In the rows, zero is written as 128.
Each row has a class, written after it.
[173 144 101 115 144 123 136 117  88  90 130 144 133 168 137  78  77 107
 124 135 135 161 132 163 131 105 129 157 156 107 154 138 114 169 118 150
  68 121  84 135 106 142 124 155  77 131  99 179  94]  k403
[125  91  73  97 149 131 111 134 132  83 143  95 180 164 176 100 125 114
 125 144 111  93 132 106 108 115  82 138 151 153  87  98  96 142  71 112
  92 173  52 132 170 108 122 148  73 109 121 127  95]  k546
[ 99  86  69 105 140 175 102 132 184 118 126  99 181 143 158 215 112  87
 147 148 151 114 117  95 167 151 110 159 126 185 112  76 137 141 129 167
 158 107 109 128  97  93  98 153 109 140 123 149 113]  k592
[118  98 100 143 139 142 140 145 146 140 115 152 153 111 126 162 108 104
 180  76 151 144  98 115 122 128 115 199  99 129  72  80 121 127 139 134
 131 124  97  71 107 111 104 124 121 149  87 145 133]  k275
[113 159 107 114 103 144 124 132 128 105 107  90 110 127 156 133 147 134
 159 142 149 104 121  97 163 130 143 192 116 172 135  95 110 115 136 154
 161  84 113 144  94 154 133 153 127 170 104 122  79]  k275
[140 105 118  84 104 117 110 161 122 138  73 125 122 116 119  98 122 131
 112 121 100 129 150 136 146 132 127 140 123 138 120 152 148 149 146 152
 155 108 148 166 105  95 105 109 112 143 147 109 119]  k546
[144 132  98 116 109 150 175 117 138 124 138 158 158  84  65 164 114 128
 125 159 147  94 136 156 120 110 156 152 123 133 156 131 162 158 115 110
 147 155 135 146 126 128 112 120 126 150 158 123 147]  k658
[102 128 142 137 140 149 130 158 123 113 100 158 151 130 109  93 157 127
 162 133 129 101 124 132  97 140 135 182 105 132  92 152 154  97 143 129
 154 146 147 140 113  87  94 132  94 177 122 120 146]  k658
[146 159 117 131 137 165 150  94  75  81 166 145  90 107 136  80 135 115
 131 188 154 166 166 133 101 143 166 174 138  96 152 142 107 164 138 178
 112 141  59 186 101 107 111 161 100 141  97 165 107]  k274
[ 99 131  54 115 114 148 129 111 113  10 155 102 122  86 134  97 181 121
 137 151 121  98 132 168 138 176 137 222 121 154 144  95  93 157  70 140
 177 168  71 145  76 168  97 140  91 178 110 149 127]  k658
[109 176  86 109 146 161  91 106 139  84 156  85 156 179 157  97 123  87
 103 125  80 187 151  98 150 147 137 208 154 157 134 105 132 122  65 153
  83 154  48 140 126 158 132 139 121 152 137 144  72]  k403
[123 124 151  78 136 131  85 181  91  63  96 157 118 150 121  66 121 122
 142 145  99 140 130 138 158 124 133 157 150 137 124 147 137 113 157 143
 158 120 191 145 140  90 126 158 124 162 122  85 156]  k658
[109  95  85 116 106 202 140 170  94  94 140 119 108 120 137 150 113 109
 166  96 117 106 145 134 125 127 144 163 107 169 105 121 124 129  51 138
 150 122 109 128 122 139 115 140 126 149 110 148 137]  k72
[ 97 101 102 109 115 189  90 154 161 112 109 106 126  97 104 206 115  95
 157 120 136 129 129 134 161 123 139 174  96 172  82  66 126 152 118 168
 201 109 161  95 108 124  85 127 134 167 106 147 146]  k582
[150 127  86 145 135 134 117  71 113  94 136 124 120 141 111  96 102 111
 115 116 124 198 123 152 123 128 141 138 133 119 112 106 106 173 114 148
  84 124 125 103  76 158 115 141 113 115 108 177  88]  k72
[116 124 127  83  87 148 105 126  89  89 132 148 113  93  88  98 134 133
 117 166 102 164 160 128 141 157 167 158 129  95 115 152 125 157 130 154
 184  89 151 167 122  69  86 146 103 124 144  98 132]  k72
[117 162 163 120 165 160 100 155 108 170 100 158 148 147 104 109 123 133
 136 165 146 101 118 130 130  83 148 128 106 117 117 185 147 134 192 120
 127 116 174 128 127 107 139 116 115 128 132 110 164]  k403
[115  91  57 130 155 156 109 119 110 110 132 124 179 151 138  80 144 119
 113 148 132 139 131  96  94 146 126 156 121 152 133 132 115 145 141 166
 110 139  68 129 127 112  98 132 123 132 121 152 111]  k546
[ 89 110 114  78  87 187 109 126 149 107 135 106 103 112 193  79 180  82
 137 158 105 117 152  86 125 185 126 172 177 117 102  59 111  86 101 115
  98  80  65 158 145 105  93 166 102 171 146  89  75]  k391
[138  72  51 116 164  93 134  75 105  56 122 133 179 135 129  75  90 121
 102 132 148 138 115 149 123 133 113 127 123 122 146 129 104 178 119 157
  74 194  40 132  88 123 110 125  86  94  94 142  85]  k582
[129 134 141 119 158 182 109 127 105  70 119 139 149 106 127 144 158 116
 125  99 135 152 158 131 116 103 160 169 125 162 159 157 152 135 129 116
  99 119  84  99 146 137 122 118 131 144 146 145 129]  k275
[106 138 178 143 157 165 155 122  98 152 147 158 103 133  94 185 138 135
 164 129 171 122 155 137 118  94 148 140  94 165 123 170 145 122 165 106
 115 156 101 125 115 137 190 146 152 134 138 165 188]  k582
[116  64  30 103 101 144 169 217 142 155 113 101 173 145 216  67 123 126
 157 125  79  62  80 115 102 201  93 170 167 183  89 143 137  43 113 152
  92 152  37 142  76  78 105  99  87 139 128 106 124]  k546
[160 133  80 117 159 121 135 105  68 131 132 126 168 165 137 112  95 135
 118 125 128 175 123 126 116 129 122 120 114 117 138 154  95 173 154 194
  88 164  59 106  80 134 130 146  75  95 100 169  62]  k72
[118 130  84  68 102 115 138 107 126 148 165 123 125 144 133  56 112 131
 142 212 109 118  62  97 128 185 158  83 149  83  88 170 108 192 155 180
 133 135 112 154 130  66  91 135  69  86 133  72 167]  k274
[121  17  85 182 115 176  93 192 137  74 110 178 104  86 179  75 156 151
 128 141 136 127 135 120  83 185  86  62 146 112 107  63 120 139  11 146
  70 119 166 191 176  79  69 152 100 146 110 140 134]  k658
[122 162 151 163 126 178 167 139  91 132 149 150 148 121  68 159 101 120
 132 153 123  85 127 106 124 120 167 125  91 103 131 135 129  99 112 128
 161 181 178  92 103 129 120 145 136 124 115 125 139]  k403
[162 112 140 110 120 122 120 158 102 107 129 155 119 132 136 135 143 161
 124 116 131 117 103 141 110 156 163  68 159 128 160 200 139 174 126 182
 142  88 162 165 143 115 115 136 101 175 143 154 138]  k274
[131 161  99 108 124 141 128 151 133 134  93 122 123 140 123 169 112 122
 167 116 156  89 137 110 126 127 130 171  81 190 116 108 135 120 128 160
 162 117 107 142 109 105 151 124 122 157 113 118  98]  k658
[115 137  76 164 144 151 131 161 133 164 124 135 122 182 127 156  79 157
 123  82 146 145 131 103 137 113 111 110 113 141 106  93 103 175 104 155
 119 121 146 115 106 149 151 142 128 119  99 161 108]  k403
[132  89  85 134 135 179 118 136 121 117 121  99 138 126 122 160  79  87
 142  95 108 172 115 142 133 116 134 151 124 163 101 104  91 153 133 139
 151 107 187  73  71 102 116 134 121 124  99 144 107]  k72
[136 133 153 123 129 144 116 148  98 159  89 144 136 115  98  91 137 145
 136 141 122 141 143 131 104 104 158 149 100 133  83 172 160 120 176 163
 151  95 167 129 121  89 109 111 145 137 139 112 140]  k582
[138 161 101 130 172 159 105 113 101 142 123 150 122 159 139 133 124 132
 112 106 156 200 138 117 120 148 165 119 115 134 156 117 122 162 159 154
 106 147 131  78  87 148 144 145 132 127 121 163 104]  k658
[120  92  50 106 134 110 151 138 137 119 142 105 203 126 149  89  82 104
 142 155 127 138  60 152 111 156  93 192 163 143 117 136  92 166 127 145
 122 163  28 123  82  80  71 114  38 129  97 121 126]  k275
[118 119 130 125 110 123 140 154 149 155 131 142 133 146 108 142 131 136
 140 125  87 106 109 155 105 176 123 124 120 131  87 178 156 111 151 125
 167 127 191 144 122 106 107  92 111 146 149 124 159]  k72
[116 103 115  71 122 116 100 188 125 117  93 103 146 117 126 116 150 116
 155  90  81  72  93 139 148 135  95 183 136 176  89 142 123 100 186 155
 146 116 137 111 121 106 125 131 114 164 149 111 136]  k391
[126 137 129 144 124 112 153  82  96 124 102 118 139 147 118  68 114 128
 123 151 121 133 136 108 144 133 137 158 135 139 169 150 109  72 150 144
  74 138  95 165  91 152 117 147 135 116 128 120  82]  k391
[ 99 149 146 131 124 151 155 149 110 127 131 155 136 119  84 178 130 133
 124  48 109 104 135 121 121 121 140 167 133 153 115 200 139  92 123 110
 113 155  89  95 124 121 121  95 134 127 150 108 132]  k582
[151 105 125 104 104 101 127 153 117  99  90 161 138 128 137 137 157 150
 137  59  97 107 136 177 130 152 151  90 169 127 161 180 157 129 100 130
 160 138 113 162 135 123  93 116  76 190 151 142 130]  k403
[140  86  81 112 134 111 141 126  61  55  79 155 159 102 120  49 138 123
 106 134 161  72 157 106 107 113 104 174 117 126 152 137 114 141 104 131
  87 164  47 172 107 121  73 102 120 113 108 117  89]  k582
[103 115 137  77 107 121 135 174 168  95  52 124 171 113  86 130 134 115
 140  91  99  65  80 123 143 121 105 160 119 134 110 163 166 102 184 129
 171 114 171 104 131  86  54  86 112 163 149  98 156]  k832
[104 125  78 118 178 127 114 113  64  93 132 137 115 170 182  39  92 127
 141 132 136 172 119 128 108 133 101 125 156 136 129 113  93 115 139 146
  87 187  15 180  92 145 149 185 110 130  69 141 117]  k391
[145 146  88 130 166 110 150 106 145  64 113 119 204 162 124  96  84  98
 105  67 131 124 127 175 138 111 117 197 120 136 147 128 123 172 105 141
  65 149  96 119  83 156  90 147  93 134 124 181  50]  k592
[ 79 127  81 145 104 129 147 133 154 137 109 129 160 135  92 180  69 128
 143 104 129 116 100 115 144 130 131 188 110 151  65 143 134 166 122 150
 188  98 110 101 100  98  86  85 118 120  91 106 123]  k582
[117 154 110 124 142 155 147 110 137 115 119 113 166 176 146  89 135 121
 123 159 125 121 153 122 134 129 160 161 130 127 129 144 105 103 111 129
 108 153 110 117  77 129  87 133  85 115 138 123  87]  k658
[100  76  60 157 107 187  92 149 107 142  94 112 116  84 127 138 145 131
 173 115 135 111  79  95 125 138 121 147  86 180  88 100 117 136 111 148
 180  97 178  64 132 111  71 114 138 140  99 118 156]  k275
[166  52 102 120 174 181 131 158  68 141 117 112 141 107 140 140 123 111
 125  84 141 168 151 127 121  81 120 155 128 157 120 158 126 146 121 170
  95 156  84  75 120  88 143 112 123 130 128 150 104]  k832
[119 144  57 129  87 138 178  94  74 117 170  95 114  89 151 106 115 124
 132 201  89 140 122 134 126 179 140 157 121 120 154 148 108 118 139 180
 196 149  63 163  63 123 115 149 122 125  86 147 108]  k592
[114 140 163 135 106  99 139 142 143 141 133 143 125 109 119 107 135 146
 107 146 118 138  97 134 105 192 115 124 142  78 132 129 121 134 166 132
 167  90 202 179 104 131  80 150 120 163 133 133 143]  k391
[112 140 163 133 156 144 115 158  81 115 109 143 157 113  97 134 173 136
 127  98 175  58 144  94 130  76 146 178 120 151 138 153 137 101 118 103
 130 153  99 125 125 140 151 129 138 153 134 124 132]  k403
[153 124  54 147 124 114 159 100  71 118 120 161 137 139 141  75 101 140
 143 156 130 169 144 128 145 154 167 183 124 109 132 117 121 154 111 148
 102 183  38 109  98 136 131 101 104 109  91 134  83]  k275
[130 151 178 120 178 175  95 144 108 108 125 129 146 122 130 179 125  96
 108 125 126 165 127 122 119 143 141 140 118 150 161 155 126 171 133 126
  89 129 135 117 126 120 166 109 122 138 141 135 107]  k832
[131 106  90 128 164 130 131  76 102  48 141 106 157 149 152  43 126 105
 128 122 138 151 131 168 120 109 132 169 129 130 142 126 102 154  93 130
  72 150  66 148  97 187 117 150 109 132  97 163  93]  k72
[132 119  83 164 134 170 153  84  96 122 129 119 118 131 143 112 110 122
 151 188 159 117 143 133 132 142 126 125  90 142 144 115 121 144 103 165
 134 161  89 127  63 107 124 144 108 111 103 142 119]  k274
[111 129 127 145 107 191 147 151 146 127 159 106 119 102 140 188 136 110
 169 228 160 109 155 117 145 152 139 157 104 128 129  76 112 158 142 174
 198  92 185 184 100  91 109 199  99 129 102 136 125]  k658
[102 152 184 131 148 143 116 154 121 141 110 132 123 139  90 167 137 143
 158 102 172  77 126 122 121 115 161 156  67 179  95 135 112 116 134 118
 139 129 152  88 148 155 152 101 142 133 120 125 159]  k582
[115 176 105 111 120 119 115 116 115  32 104 126 161 116  88  60 123 136
 108 167 149  87 117 135 150 106 134 187 104 116 148 138 124 181  98 166
 139 163  69 168 134 157  69 129  84 156 103 129 108]  k546
[127  89  75 102 131 145 132 124 116  53  70 127 163 109 129  95 117 115
 134  49  82 145 116 153 126 143 109 198 131 154  88 142 145 157  61 153
  65 144  36 115  82 115  66  97  61 149 133 134  82]  k832
[120  97 142 116 155 165 134 184 124  94 162 149 155 161 163 110 113  98
 136 159 133  97 112 100 109 143 121 112 184  96  91  97 156 134 126 152
  88 172 111 133 150  89 132 181  82 138  98 131 113]  k274
[146 121 139  91 126 137  91 146  97 106 115 173 124 108 145  89 146 126
 170 141 109 137 143 173 126 137 153 141 125 104 109 121 157 154 114 150
 159 101 152 189 140 104 117 179 121 184 137 138 148]  k274
[152  88 145 198 138  77  99 161  98 105 146 131 189 113 153  93 136 154
  82 167 163  92  64 106 134 127  89  56 212  78 147 108 101 164  82 141
 128 164 165  97 171 119 115 131 114  95  86  95 106]  k274
[127 137 123 130 139 163 111 123  59 109 119 164 154  79  52 175 137 131
 118  98 143 107 150 114 121  86 158 151 113 163 138 156 142 154 104 118
 155 149 100 124 130 131 126 117 146 123 140 118 139]  k592
[133 115  79 152 102 121 174 102  78 114 125 174 159 115  84 125  95 133
 127 145 116 147 119 118 124 184 161 160 122 118 157 140 156 134 110 147
 138 165  62 135  88 117 129  98 101 135 105 129 106]  k592
[109 166 126 136 134 110 134 124 143 170 112 136 144 162 118 126 119 144
 129 110  88 133 125 119 130 143  95 132 109 121 119 171 131  88 186 136
 130 129 133 131 109  99 138 114 119 110 135 104 125]  k403
[178 122  89 126 145 118 114  84  60  77 120  91 152 107 149  66 155 110
 118 182 159 107 142 127 122 104 127 168 138 147 155 142 108 146 145 173
 122 142  67 161  79 128 100 154 108 105 104 136  75]  k546
[161  74 135  78 104 141 153 176 140 101 121  74 131  82 156  98 115  88
 133 228 152  97 125 100 131 129 111 156 140 117 127 142 132 166 156 185
 100 117 106 179 160  36  69 114  34  94 110 108 116]  k275
[104 120  65 168 166 152  87 151 120 133 161 139 217 183 158 135 145 125
 136 175 110 126  75 112 116 154  81  43 154 108 155 145 108 167 158 172
 102 182 115 141 154  88  97 191  45  82 118 173 121]  k592
[100 115 148 138 150 169 116 118  90  88 107 146 144 114  62 175 141 118
 108 116 125 125 145 112 144  96 148 112 122 149 172 158 130 112 121 104
 147 193 115  99 125 125 143 105 146 136 143 120 140]  k832
[143  55  90 151 164 130 138 154 107 129 122 151 212 186 198 107 116 143
 149 108  75 132 124 140  72 173  71 106 157 169 119 165 143  82 102 149
  33 142 106 165 142  95  82 187  83 115 144 204 106]  k592
[136  54 122 130 151 131  91 155  80   4 169 148 173  80 148  91 167 127
 153 150 133 109  84 150  98 155 144 120 164  96  75 131  92 205  48 153
 101 186  80 149 170 107  80 147  31 117  87 146 159]  k72
[ 98 126 133 167 164 167 115 164 101 120 172 145 134 121 122 198 106 135
 138  78 108 164 102 134 149 150 158 165 111 159 124 178 118 101 126 152
 153 142 165 104 102 127 176 142 155 149 106 162 149]  k592
[117  77 163 100 124 131 112 181 142 152  98 148 131 144 112 143 146 140
 143 111  93 147 126 108 125 147 109 129 142 137  90 172 153  50 163 153
 159 115 181 138 117  57 108 131  94 168 151 112 158]  k658
[113 115 130  83 125 119 107 167 132 152 107 153 126 169 111 155 131 115
 125 167  97 145 146 124 167 177 107 138 125 109 135 146 140 122 197 154
 147 127 133 146  94  85 142 110 103 119 154 144 140]  k832
[123 135  76 113 152 166 130  95 100  91 118 138 138 179 142  68 108 119
 128  96 122 166 153 141 131 124 148 161 138 157 135 137 107 129  71 115
  59 149  55 142  78 136 118 149  82 132 139 146  90]  k592
[121 149 130 180 136 147 149 150 124 151 115 122 132 143 139 175  71 132
 156 132 132 117 115 149 115 140 123 131  94 166 112 145 128 172 127 155
 170  96 183 154 107 138 111 134 142 138  98 153 138]  k391
[119 121 146  83 114 136 120 146 158  64  89 146 132  92 108 121 142 107
 138 121  96  97 114 169 148 155 130 179 142 135 127 147 168  95 154 112
 125 141 167 121 126  97  81 115  84 164 148 102 146]  k658
[121  88  90 116 153 175 116 137  84 120 130 164 150  99 108 173 131 105
 119  97 134 113 156 129 129  99 116 169 116 157 141 162 125 129 124 107
 110 147  82  74 107 103 121 121 146 120 154 150 128]  k275
[ 81 111  23  81 137 206 100 134 107 122 143 133 155 156 190 122  50  88
 125 114  70 143  86 105  94 170 152 121 166 156 108 126  95 125  84 139
  29 108  42  99  88 112  97 179  89 106 102 184  76]  k403
[140  77  68  81 146 168 117 182  97  88 140 180 159 150 178 126  61  64
 108 112  69 183 145  93  82 182 119 127 183  76  88 113 132 158  96 147
  59 124  62 134 129  34  91 140  88  80 108 143  67]  k832
[ 77 109  47 112  87 176  92 131  99  91 157 121  94  87  91 140 142 151
 125 146 115 124 122  90 119 173 137 183 125 179 126  83  83  92  91 130
 174 110 152 172 121 141 102 155 158 147 121 145 142]  k72
[ 90 138 110 100 163 173  81 152 137 102 119 118 118 132 160 161 121 125
 141  88 145 139 131  97 125 132 150 177 116 206 100 130 144  94 125 149
 123 127  79 121 134 114 134 134 153 157 117 144 122]  k275
[146 100 130 126 129 137  97 151 104 114 114  99 130 118 103 122 120 126
 119 124  98 149 116 140 148 117 132 138 131 150 122 163 139 125 121 178
 141 127 195 123 136  94 110 140 130 132 142 146 117]  k832
[105  28 105 122 105 164 101 179 136 124 111 184 170 126 159 203 123  79
 140 117 101 176 149  67 120 187 105 134 165  99 136 104 158  95 105 135
 133  82 108 125 132  12  99 163  81 150 123 159  93]  k658
[143 120 114 118 127 162 117 132  84 136 133 106  98  71 134 128 109  93
 158 143 143 122  85 106 113 130 140 138  97 153 105 114 110  97 150 164
 144 132 123 107 105 120 150 111 172 128  74  95 131]  k72
[126 127 117 131 152 138 120 107  83 107 159 135  98 154 158  84 103 134
 111 140 152 174 134 141  98 180 137 114 134 131 119 127  93 163  97 164
 102 135  79 158  86 154 134 138 112 121  85 132  98]  k72
[102  50 131  84 135 179 120 221 127  64 131 155 149 126 188 137 115 124
 127  74 155  88 114  93  96 151 106  90 127 137 103 149 138 149   9 123
  84 111  64 133 169  81 112 126  96 152 133 130 157]  k72
[122 197 105 159 156 158 121 132  76  87 123 141 156 119 129  62 107  96
 138 105 116 188 118 133 107 133 176 217  92  88 108 115  94 156 139 164
 131 131 103 113  49 127 119 131 119 133  63 119  61]  k582
[134  79  54 146 143 169 105 139  92  70 128 143 167 113 118 103  59 124
  89 131 154 150  87  86  88 135 105 127 139  98  76  63 102 241  17 137
  93 131  95  64 106  76  99 106  32  89  74 115  84]  k274
[112 102 116 140 141 155 107 141  94  74 124 158 140 118 104 115 147 100
 136  73 139 139 151 133 130 119 142 185 134 111 129 113 122 140 115 119
 126 123 125 134 131 130 102 136 114 130 102 114 103]  k582
[113  97 122 104 129 142 120 152 102 141 131 139 124 131 131 108 145 118
 121 102  79 168 125  83 126 153  88 174 154 101 124 146  93  90 161 138
 104 129 147 115 117  93  97 143 110 142 137 142 128]  k274
[116 160 133  99 160 147 143 124 136  72 121 122 153 144 152 116 122  96
 141 138 153 139 164 144 143 115 140 237 134 147 116 125 112 151 121 127
  76 147  22 120  84 127 125 130  74 131 116 149 105]  k658
[108 125 132 139 125 130 171 139 106 122 164 162  92 144 137  80 117 145
 126 137 102 157 144 134 116 187 167 144 154  85 122 150 125 114 149 124
 130 161 146 153 102  92 149 153 121 135 118 137 136]  k274
[135  79 146  82 133 132 125 151 131 100 138 129 117 137 132 123 146  99
 148 110  94 109 135 154 136 134 154 116 126 133 118 200 168  87 113 134
 148 152 169 149 132  86 127 144 115 158 164 128 166]  k658
